Below are the code and all the weights of a small trained network. Each question names an input and a class and asks about switching units off, where a switched-off unit gives its printed mean instead of its output.

import numpy as np


def w(rows, s, z=0):
    codes = np.array(rows[::2]) - 128.0
    scale = np.full(codes.shape[1], s)
    scale[-1] = z or s
    return codes * scale


def norm(h):
    return h / np.sqrt((h * h).mean(-1, keepdims=True) + 1e-5)


def f(y):
    return np.maximum(y, 0)


def log_softmax(a):
    a = a - a.max(-1, keepdims=True)
    return a - np.log(np.exp(a).sum(-1, keepdims=True))


def net(x, mask):
    res = np.array(x, float).reshape(1, 2) / 4 @ E
    u = 0
    for l in range(2):
        y = f(norm(res) @ A[l][:, :-1].T + A[l][:, -1])
        res = res + np.where(mask[u : u + 15], y, B[l][:, -1]) @ B[l][:, :-1]
        u += 15
    return log_softmax(norm(res)[-1] @ U[:, :-1].T + U[:, -1])


A, B = {}, {}
E = w([
[91,158,50,171],'x0',
[57,172,215,244],'x1',
],0.0011)
A[0] = w([
[170,109,65,37,100],'L0N0',
[252,75,195,83,46],'L0N1',
[213,86,185,80,36],'L0N2',
[95,125,115,68,110],'L0N3',
[142,120,121,137,93],'L0N4',
[115,122,99,86,2],'L0N5',
[177,76,73,89,181],'L0N6',
[57,202,79,177,159],'L0N7',
[134,86,55,108,68],'L0N8',
[146,108,85,69,88],'L0N9',
[185,30,174,76,164],'L0N10',
[31,160,187,179,97],'L0N11',
[43,140,133,183,123],'L0N12',
[78,141,195,174,102],'L0N13',
[141,55,188,79,80],'L0N14',
],0.0022,0.00084)
B[0] = w([
[172,116,137,219,242],'L0N0',
[20,117,165,61,222],'L0N1',
[18,101,158,78,199],'L0N2',
[152,118,146,167,159],'L0N3',
[125,129,115,139,128],'L0N4',
[99,133,112,145,140],'L0N5',
[132,121,115,225,234],'L0N6',
[97,141,109,4,252],'L0N7',
[144,121,117,193,184],'L0N8',
[180,88,136,217,195],'L0N9',
[47,126,122,115,237],'L0N10',
[207,119,142,117,255],'L0N11',
[161,171,133,67,231],'L0N12',
[197,88,126,119,225],'L0N13',
[41,126,152,84,190],'L0N14',
],0.002,0.0015)
A[1] = w([
[176,53,119,52,89],'L1N0',
[145,140,53,172,42],'L1N1',
[41,121,145,141,180],'L1N2',
[103,134,74,134,60],'L1N3',
[215,156,107,216,127],'L1N4',
[45,135,173,71,7],'L1N5',
[78,89,62,95,190],'L1N6',
[122,107,43,139,86],'L1N7',
[144,119,94,212,167],'L1N8',
[104,134,216,107,104],'L1N9',
[131,181,253,107,86],'L1N10',
[140,48,166,116,184],'L1N11',
[232,147,232,187,61],'L1N12',
[97,186,100,149,142],'L1N13',
[78,127,206,99,125],'L1N14',
],0.0031,0.0015)
B[1] = w([
[80,158,127,188,191],'L1N0',
[185,108,179,114,174],'L1N1',
[158,138,120,76,219],'L1N2',
[138,128,163,150,152],'L1N3',
[233,37,88,79,200],'L1N4',
[173,73,150,27,174],'L1N5',
[125,159,119,210,237],'L1N6',
[131,112,240,82,189],'L1N7',
[166,121,90,57,202],'L1N8',
[164,122,183,116,222],'L1N9',
[73,112,94,190,251],'L1N10',
[58,164,89,149,231],'L1N11',
[180,234,190,254,214],'L1N12',
[105,116,120,81,191],'L1N13',
[203,108,172,120,231],'L1N14',
],0.0028,0.0018)
U = w([
[141,128,123,98,2],'0',
[70,241,45,45,151],'1',
[188,195,220,239,163],'2',
[254,34,50,111,171],'3',
[25,59,46,184,130],'4',
[66,37,224,17,152],'5',
],0.0098,0.0073)

Each question gives the input, the list of numbers given to net, and the class t.
The units are the neurons (one row each of A and B). Each row of codes is followed by its name. A weight is (code - 128) times the scale printed after its matrix; where a second scale follows, it is the last column's (A, B and U).
mask holds one flag per neuron, layer by layer. A switched-off neuron (its flag False) gives its mean, the last column of its row in B, instead of its output. The means were averaged over made-up inputs and are rounded, as every weight is.
A unit's drop is (log p(t) with every unit on - log p(t) with that unit switched off) / (log p(t) with every unit on - log p(t) with every unit switched off).
The circuit of an input: a set's keep is (log p(t) with only the set's units on - log p(t) with every unit switched off) / (log p(t) with every unit on - log p(t) with every unit switched off). Starting from the 12 units with the biggest drops (on a tie, the unit counted first), units are removed one at a time, each time the one whose removal leaves the highest keep (on an exact tie, the one counted first), for as long as the keep stays at least 0.8.
circuit, biggest first: the units of the circuit, biggest drop first
k most important neurons: the k neurons with the biggest drops, biggest first
k most important neurons of layer l: the k neurons of layer l with the biggest drops, biggest first
drop when u is switched off: that unit's drop, to one decimal
input [-8,-8], class 5: circuit, biggest first : L0N1, L0N2, L0N10
input [-5,-5], class 5: circuit, biggest first : L0N1, L0N2
input [-3,-3], class 5: circuit, biggest first : L0N1, L0N2
input [5,1], class 1: circuit, biggest first : L0N7
input [7,2], class 1: 2 most important neurons : L0N7, L1N12
input [7,-1], class 1: 3 most important neurons of layer 0 : L0N7, L0N0, L0N11
input [-8,-7], class 5: 2 most important neurons of layer 0 : L0N1, L0N2
input [-5,-6], class 4: 2 most important neurons of layer 1 : L1N0, L1N11
input [-6,-7], class 4: 2 most important neurons of layer 1 : L1N0, L1N11
input [5,5], class 1: 2 most important neurons of layer 0 : L0N7, L0N0
input [7,6], class 1: drop when L0N7 is switched off : 0.3
input [6,3], class 1: drop when L1N10 is switched off : 0.0
input [-1,-5], class 4: drop when L0N1 is switched off : 0.3
input [-6,-8], class 4: most important neuron : L1N0
